Below is a small trained network, with its code and all its weights. Each question gives an input and a target symbol and asks what happens when units are switched off, that is, made to give their printed mean instead of their output.

import numpy as np


def w(rows, s, z=0):
    codes = np.array(rows[::2]) - 128.0
    scale = np.full(codes.shape[1], s)
    scale[-1] = z or s
    return codes * scale


def norm(h):
    return h / np.sqrt((h * h).mean(-1, keepdims=True) + 1e-5)


def f(y):
    return y / 2 * (1 + np.tanh(0.7978845608 * (y + 0.044715 * y**3)))


def softmax(a):
    e = np.exp(a - a.max(-1, keepdims=True))
    return e / e.sum(-1, keepdims=True)


def log_softmax(a):
    a = a - a.max(-1, keepdims=True)
    return a - np.log(np.exp(a).sum(-1, keepdims=True))


def net(x, mask):
    ids = ['βγδεθξφω'.index(c) for c in x.split()]
    T = len(ids)
    res = E[ids] + P[:T]
    u = 0
    for l in range(2):
        r = norm(res)
        for j in range(2):
            rows = slice(3 * j, 3 * j + 3)
            q, k, v = (r @ M[l][rows].T for M in (Q, K, V))
            z = softmax(np.where(np.tri(T) > 0, q @ k.T / 3**0.5, -1e9)) @ v
            o = O[l][rows]
            res = res + np.where(mask[u + j], z, o[:, -1]) @ o[:, :-1]
        u += 2
        y = f(norm(res) @ A[l][:, :-1].T + A[l][:, -1])
        res = res + np.where(mask[u : u + 12], y, B[l][:, -1]) @ B[l][:, :-1]
        u += 12
    return log_softmax(norm(res)[-1] @ U[:, :-1].T + U[:, -1])


Q, K, V, O, A, B = {}, {}, {}, {}, {}, {}
E = w([
[182,127,152],'β',
[69,162,208],'γ',
[104,7,108],'δ',
[109,71,79],'ε',
[189,45,96],'θ',
[174,136,78],'ξ',
[110,71,118],'φ',
[75,154,64],'ω',
],0.021)
P = w([
[107,1,78],'0',
[99,22,85],'1',
[103,30,92],'2',
[85,35,104],'3',
[89,48,101],'4',
[88,52,116],'5',
[89,47,116],'6',
[91,57,128],'7',
[93,48,135],'8',
[90,63,132],'9',
[113,15,130],'10',
],0.0039)
Q[0] = w([
[62,61,109],'L0H0',
[83,76,130],'L0H0',
[95,12,100],'L0H0',
[245,141,125],'L0H1',
[132,151,236],'L0H1',
[110,158,6],'L0H1',
],0.013)
K[0] = w([
[124,184,248],'L0H0',
[138,151,176],'L0H0',
[53,193,183],'L0H0',
[122,156,119],'L0H1',
[73,194,184],'L0H1',
[179,15,62],'L0H1',
],0.015)
V[0] = w([
[172,119,44],'L0H0',
[194,148,253],'L0H0',
[47,101,183],'L0H0',
[237,116,140],'L0H1',
[205,74,26],'L0H1',
[115,110,39],'L0H1',
],0.0074)
O[0] = w([
[197,186,226,148],'L0H0',
[135,160,203,110],'L0H0',
[12,3,137,136],'L0H0',
[179,120,57,153],'L0H1',
[210,53,168,254],'L0H1',
[101,33,182,191],'L0H1',
],0.0053,0.0061)
A[0] = w([
[154,95,73,51],'L0N0',
[153,204,186,69],'L0N1',
[163,102,85,59],'L0N2',
[201,93,81,159],'L0N3',
[103,217,199,113],'L0N4',
[145,221,149,192],'L0N5',
[171,134,153,117],'L0N6',
[180,77,189,23],'L0N7',
[36,200,37,93],'L0N8',
[147,131,71,4],'L0N9',
[83,95,171,108],'L0N10',
[229,247,87,203],'L0N11',
],0.013,0.0026)
B[0] = w([
[132,186,172,186],'L0N0',
[120,74,132,136],'L0N1',
[102,99,128,177],'L0N2',
[55,86,178,254],'L0N3',
[71,107,102,142],'L0N4',
[7,2,139,139],'L0N5',
[18,178,138,143],'L0N6',
[138,181,132,197],'L0N7',
[166,90,56,143],'L0N8',
[139,168,136,126],'L0N9',
[36,168,131,151],'L0N10',
[67,35,125,176],'L0N11',
],0.0065,0.008)
Q[1] = w([
[2,148,128],'L1H0',
[126,246,149],'L1H0',
[170,57,121],'L1H0',
[200,168,116],'L1H1',
[35,143,92],'L1H1',
[112,7,148],'L1H1',
],0.011)
K[1] = w([
[89,47,127],'L1H0',
[98,17,175],'L1H0',
[143,228,128],'L1H0',
[171,43,130],'L1H1',
[116,136,83],'L1H1',
[134,156,254],'L1H1',
],0.014)
V[1] = w([
[77,107,205],'L1H0',
[130,91,75],'L1H0',
[87,171,42],'L1H0',
[110,100,150],'L1H1',
[144,3,60],'L1H1',
[75,174,149],'L1H1',
],0.011)
O[1] = w([
[131,234,160,173],'L1H0',
[213,154,204,179],'L1H0',
[239,55,9,76],'L1H0',
[121,1,218,185],'L1H1',
[83,217,14,254],'L1H1',
[96,72,206,97],'L1H1',
],0.0064,0.009)
A[1] = w([
[145,114,139,108],'L1N0',
[138,104,126,130],'L1N1',
[145,220,69,142],'L1N2',
[116,92,137,122],'L1N3',
[167,144,62,253],'L1N4',
[78,99,127,157],'L1N5',
[196,127,132,153],'L1N6',
[115,144,96,85],'L1N7',
[179,105,129,51],'L1N8',
[116,111,127,115],'L1N9',
[22,121,254,210],'L1N10',
[95,96,111,106],'L1N11',
],0.015,0.0028)
B[1] = w([
[109,137,144,127],'L1N0',
[145,181,145,134],'L1N1',
[102,8,119,128],'L1N2',
[136,148,143,147],'L1N3',
[181,138,157,139],'L1N4',
[171,175,121,169],'L1N5',
[112,183,141,127],'L1N6',
[98,120,142,127],'L1N7',
[105,165,102,128],'L1N8',
[133,150,141,136],'L1N9',
[156,84,146,249],'L1N10',
[104,192,146,152],'L1N11',
],0.012,0.018)
U = w([
[189,66,248,86],'β',
[94,84,119,39],'γ',
[18,61,93,40],'δ',
[52,162,46,253],'ε',
[177,166,128,193],'θ',
[87,46,75,110],'ξ',
[12,136,188,112],'φ',
[191,52,9,131],'ω',
],0.014,0.0052)

Each question gives the input, a string of symbols that net reads in full, and the target symbol t.
The units are the heads (3 rows each of Q, K, V and O) and the neurons (one row each of A and B). Each row of codes is followed by its name. A weight is (code - 128) times the scale printed after its matrix; where a second scale follows, it is the last column's (O, A, B and U).
mask holds one flag per unit, layer by layer, with each layer's heads first. A switched-off unit (its flag False) gives its mean, the last column of its rows in O or B, instead of its output. The means were averaged over made-up inputs and are rounded, as every weight is.
A unit's drop is (log p(t) with every unit on - log p(t) with that unit switched off) / (log p(t) with every unit on - log p(t) with every unit switched off).
The circuit of an input: a set's keep is (log p(t) with only the set's units on - log p(t) with every unit switched off) / (log p(t) with every unit on - log p(t) with every unit switched off). Starting from the 12 units with the biggest drops (on a tie, the unit counted first), units are removed one at a time, each time the one whose removal leaves the highest keep (on an exact tie, the one counted first), for as long as the keep stays at least 0.8.
units of the circuit, in order: the units of the circuit, biggest drop first
most important unit: the unit with the biggest drop
top k neurons: the k neurons with the biggest drops, biggest first
k most important neurons of layer l: the k neurons of layer l with the biggest drops, biggest first
heads that matter: for each layer, one digit per head in row order, 1 if its drop is at least 0.15 and else 0, layers parted by /
drop when u is switched off: that unit's drop, to one decimal
input θ ε δ ε θ φ ε φ, target φ: heads that matter -> 11 / 11
input β ε ε φ β ξ β ω ξ, target ω: heads that matter -> 11 / 10
input ε θ ε δ β θ β θ ω ε φ, target ω: units of the circuit, in order -> L1H0; L0N3
input ε ε γ ε θ θ φ φ ε β ξ, target θ: most important neuron of layer 1 -> L1N4
input ε ξ θ, target θ: heads that matter -> 01 / 01
input φ θ φ δ γ θ δ ξ, target θ: top 4 neurons -> L0N3; L0N11; L0N4; L0N8
input β ε β δ, target β: units of the circuit, in order -> L0H0; L0N11; L1N5
input θ ε φ, target φ: top 2 neurons -> L1N11; L0N8
input ε β ω ξ, target ω: heads that matter -> 10 / 10
input β θ β φ ε, target β: heads that matter -> 00 / 00
input β β ε ω ε ε, target ω: top 2 neurons -> L0N11; L1N10
input φ ε θ ξ, target ξ: heads that matter -> 00 / 01
input ε δ ε δ ε θ, target θ: heads that matter -> 00 / 01
input ε ε β ε ξ ω ε ε θ, target ω: heads that matter -> 10 / 10
input β β ε δ, target β: most important unit -> L0H0
input ε β ω ε ε δ, target ω: top 2 neurons -> L0N11; L1N10
input β ε ε, target β: drop when L1N10 is switched off -> 0.2
input γ β φ β β, target δ: drop when L0H1 is switched off -> 0.7
input ε β ε φ ω, target ω: drop when L0N8 is switched off -> 0.4
input ε ε ω ε θ ε ε ε θ, target ω: most important unit -> L1H0
input ε ε δ ε, target ε: drop when L0N4 is switched off -> 0.0
